Here is a tiny trained network, its code and every weight. The questions are about switching its units off for an input and a target symbol, where a switched-off unit gives its printed mean instead of its output.

import numpy as np


def w(rows, s, z=0):
    codes = np.array(rows[::2]) - 128.0
    scale = np.full(codes.shape[1], s)
    scale[-1] = z or s
    return codes * scale


def f(y):
    return y / 2 * (1 + np.tanh(0.7978845608 * (y + 0.044715 * y**3)))


def softmax(a):
    e = np.exp(a - a.max(-1, keepdims=True))
    return e / e.sum(-1, keepdims=True)


def log_softmax(a):
    a = a - a.max(-1, keepdims=True)
    return a - np.log(np.exp(a).sum(-1, keepdims=True))


def net(x, mask):
    ids = ['ΨΩαβγδζηλμξτ'.index(c) for c in x.split()]
    T = len(ids)
    res = E[ids] + P[:T]
    r = res
    for j in range(3):
        rows = slice(4 * j, 4 * j + 4)
        q, k, v = (r @ M[0][rows].T for M in (Q, K, V))
        z = softmax(np.where(np.tri(T) > 0, q @ k.T / 4**0.5, -1e9)) @ v
        o = O[0][rows]
        res = res + np.where(mask[j], z, o[:, -1]) @ o[:, :-1]
    y = f(res @ A[0][:, :-1].T + A[0][:, -1])
    res = res + np.where(mask[3:19], y, B[0][:, -1]) @ B[0][:, :-1]
    return log_softmax(res[-1] @ U[:, :-1].T + U[:, -1])


Q, K, V, O, A, B = {}, {}, {}, {}, {}, {}
E = w([
[69,56,71],'Ψ',
[100,179,180],'Ω',
[113,190,4],'α',
[150,109,224],'β',
[165,161,143],'γ',
[65,102,172],'δ',
[187,246,140],'ζ',
[162,159,185],'η',
[166,161,140],'λ',
[167,142,103],'μ',
[139,154,213],'ξ',
[211,109,116],'τ',
],0.022)
P = w([
[116,255,51],'0',
[118,94,154],'1',
[116,88,148],'2',
[118,85,147],'3',
[110,49,120],'4',
[117,46,122],'5',
[117,47,126],'6',
[123,40,121],'7',
[127,35,123],'8',
[137,26,121],'9',
],0.0092)
Q[0] = w([
[9,53,128],'head 1',
[167,236,132],'head 1',
[103,104,43],'head 1',
[140,203,107],'head 1',
[183,175,227],'head 2',
[180,240,119],'head 2',
[64,78,154],'head 2',
[179,11,193],'head 2',
[174,223,131],'head 3',
[19,7,115],'head 3',
[143,167,108],'head 3',
[156,194,172],'head 3',
],0.014)
K[0] = w([
[122,59,183],'head 1',
[187,227,85],'head 1',
[146,87,133],'head 1',
[32,181,31],'head 1',
[123,179,84],'head 2',
[228,238,149],'head 2',
[99,31,123],'head 2',
[87,118,74],'head 2',
[116,190,107],'head 3',
[99,5,173],'head 3',
[183,130,46],'head 3',
[166,171,113],'head 3',
],0.015)
V[0] = w([
[129,146,84],'head 1',
[66,170,128],'head 1',
[134,42,110],'head 1',
[142,132,70],'head 1',
[129,109,112],'head 2',
[109,128,100],'head 2',
[218,135,84],'head 2',
[215,98,146],'head 2',
[210,90,116],'head 3',
[60,173,211],'head 3',
[133,177,131],'head 3',
[200,131,3],'head 3',
],0.013)
O[0] = w([
[41,155,147,158],'head 1',
[200,67,75,165],'head 1',
[70,134,254,1],'head 1',
[20,143,106,144],'head 1',
[101,163,178,108],'head 2',
[55,100,100,140],'head 2',
[124,228,52,176],'head 2',
[134,149,125,86],'head 2',
[118,158,159,101],'head 3',
[188,74,43,174],'head 3',
[122,117,55,211],'head 3',
[65,178,172,163],'head 3',
],0.0079,0.0051)
A[0] = w([
[175,138,105,145],'neuron 1',
[149,126,111,133],'neuron 2',
[161,103,132,138],'neuron 3',
[134,136,122,91],'neuron 4',
[99,159,199,222],'neuron 5',
[99,157,174,27],'neuron 6',
[115,136,67,65],'neuron 7',
[216,163,134,14],'neuron 8',
[146,150,100,48],'neuron 9',
[95,150,125,48],'neuron 10',
[148,98,254,2],'neuron 11',
[164,242,90,114],'neuron 12',
[140,213,98,35],'neuron 13',
[171,101,133,84],'neuron 14',
[174,113,197,242],'neuron 15',
[158,170,139,175],'neuron 16',
],0.014,0.0056)
B[0] = w([
[143,88,139,186],'neuron 1',
[95,129,137,157],'neuron 2',
[141,186,120,170],'neuron 3',
[137,131,139,130],'neuron 4',
[81,98,114,164],'neuron 5',
[253,77,149,144],'neuron 6',
[120,154,86,187],'neuron 7',
[167,196,182,172],'neuron 8',
[147,120,101,158],'neuron 9',
[83,228,97,148],'neuron 10',
[189,190,68,182],'neuron 11',
[166,45,246,249],'neuron 12',
[109,98,167,206],'neuron 13',
[144,205,113,171],'neuron 14',
[80,82,110,190],'neuron 15',
[163,65,149,156],'neuron 16',
],0.006,0.019)
U = w([
[66,19,158,71],'Ψ',
[146,185,67,104],'Ω',
[97,194,113,164],'α',
[160,177,163,94],'β',
[135,116,162,122],'γ',
[150,155,139,159],'δ',
[119,50,91,113],'ζ',
[164,172,149,135],'η',
[131,112,168,129],'λ',
[122,146,183,253],'μ',
[189,253,143,136],'ξ',
[150,118,240,35],'τ',
],0.011,0.0072)

Each question gives the input, a string of symbols that net reads in full, and the target symbol t.
The units are the heads (4 rows each of Q, K, V and O) and the neurons (one row each of A and B). Each row of codes is followed by its name. A weight is (code - 128) times the scale printed after its matrix; where a second scale follows, it is the last column's (O, A, B and U).
mask holds one flag per unit, heads first, then neurons. A switched-off unit (its flag False) gives its mean, the last column of its rows in O or B, instead of its output. The means were averaged over made-up inputs and are rounded, as every weight is.
A unit's drop is (log p(t) with every unit on - log p(t) with that unit switched off) / (log p(t) with every unit on - log p(t) with every unit switched off).
The circuit of an input: a set's keep is (log p(t) with only the set's units on - log p(t) with every unit switched off) / (log p(t) with every unit on - log p(t) with every unit switched off). Starting from the 12 units with the biggest drops (on a tie, the unit counted first), units are removed one at a time, each time the one whose removal leaves the highest keep (on an exact tie, the one counted first), for as long as the keep stays at least 0.8.
circuit, biggest first: the units of the circuit, biggest drop first
k most important neurons: the k neurons with the biggest drops, biggest first
heads that matter: for each layer, one digit per head in row order, 1 if its drop is at least 0.15 and else 0, layers parted by /
input Ω τ Ψ Ω Ω Ψ ζ η, target Ω: heads that matter => 101
input ζ Ψ λ α Ψ α Ψ μ λ, target ζ: circuit, biggest first => [head 1; neuron 8]
input γ μ Ω λ δ ζ, target τ: circuit, biggest first => [neuron 12; head 2; neuron 13]
input Ω ζ β Ψ μ δ γ, target Ω: circuit, biggest first => [head 3; neuron 12]
input ζ μ ξ α μ μ β α ζ γ, target ζ: circuit, biggest first => [head 1; neuron 8]
input α α μ μ μ μ ζ γ, target α: circuit, biggest first => [head 1; head 3]
input ζ β μ ζ α ζ η, target ζ: heads that matter => 100
input μ λ τ, target μ: circuit, biggest first => [head 3; head 1]
input μ δ ξ τ δ Ω β Ψ α, target α: circuit, biggest first => [head 1; neuron 12]
input η α Ω Ω ζ μ β, target ξ: 3 most important neurons => [neuron 12; neuron 11; neuron 14]
input Ω ζ μ μ, target Ω: circuit, biggest first => [head 3; head 1; neuron 7]
input α μ ξ Ω, target α: heads that matter => 100
input τ Ψ γ, target τ: heads that matter => 011
input ξ μ ξ δ Ω ξ η, target ξ: 4 most important neurons => [neuron 8; neuron 14; neuron 12; neuron 3]
input α Ψ η τ ζ Ω δ μ ξ η, target α: circuit, biggest first => [head 1; head 3; head 2]
input ξ λ η, target ξ: circuit, biggest first => [neuron 8; head 1; head 3; neuron 14]
input ζ η Ω Ω, target ζ: heads that matter => 100
input ζ τ ζ ξ, target ζ: heads that matter => 101
input Ω α τ, target Ω: heads that matter => 000
input ξ β δ Ω, target ξ: 3 most important neurons => [neuron 8; neuron 14; neuron 3]
input Ω λ Ψ α, target α: heads that matter => 101
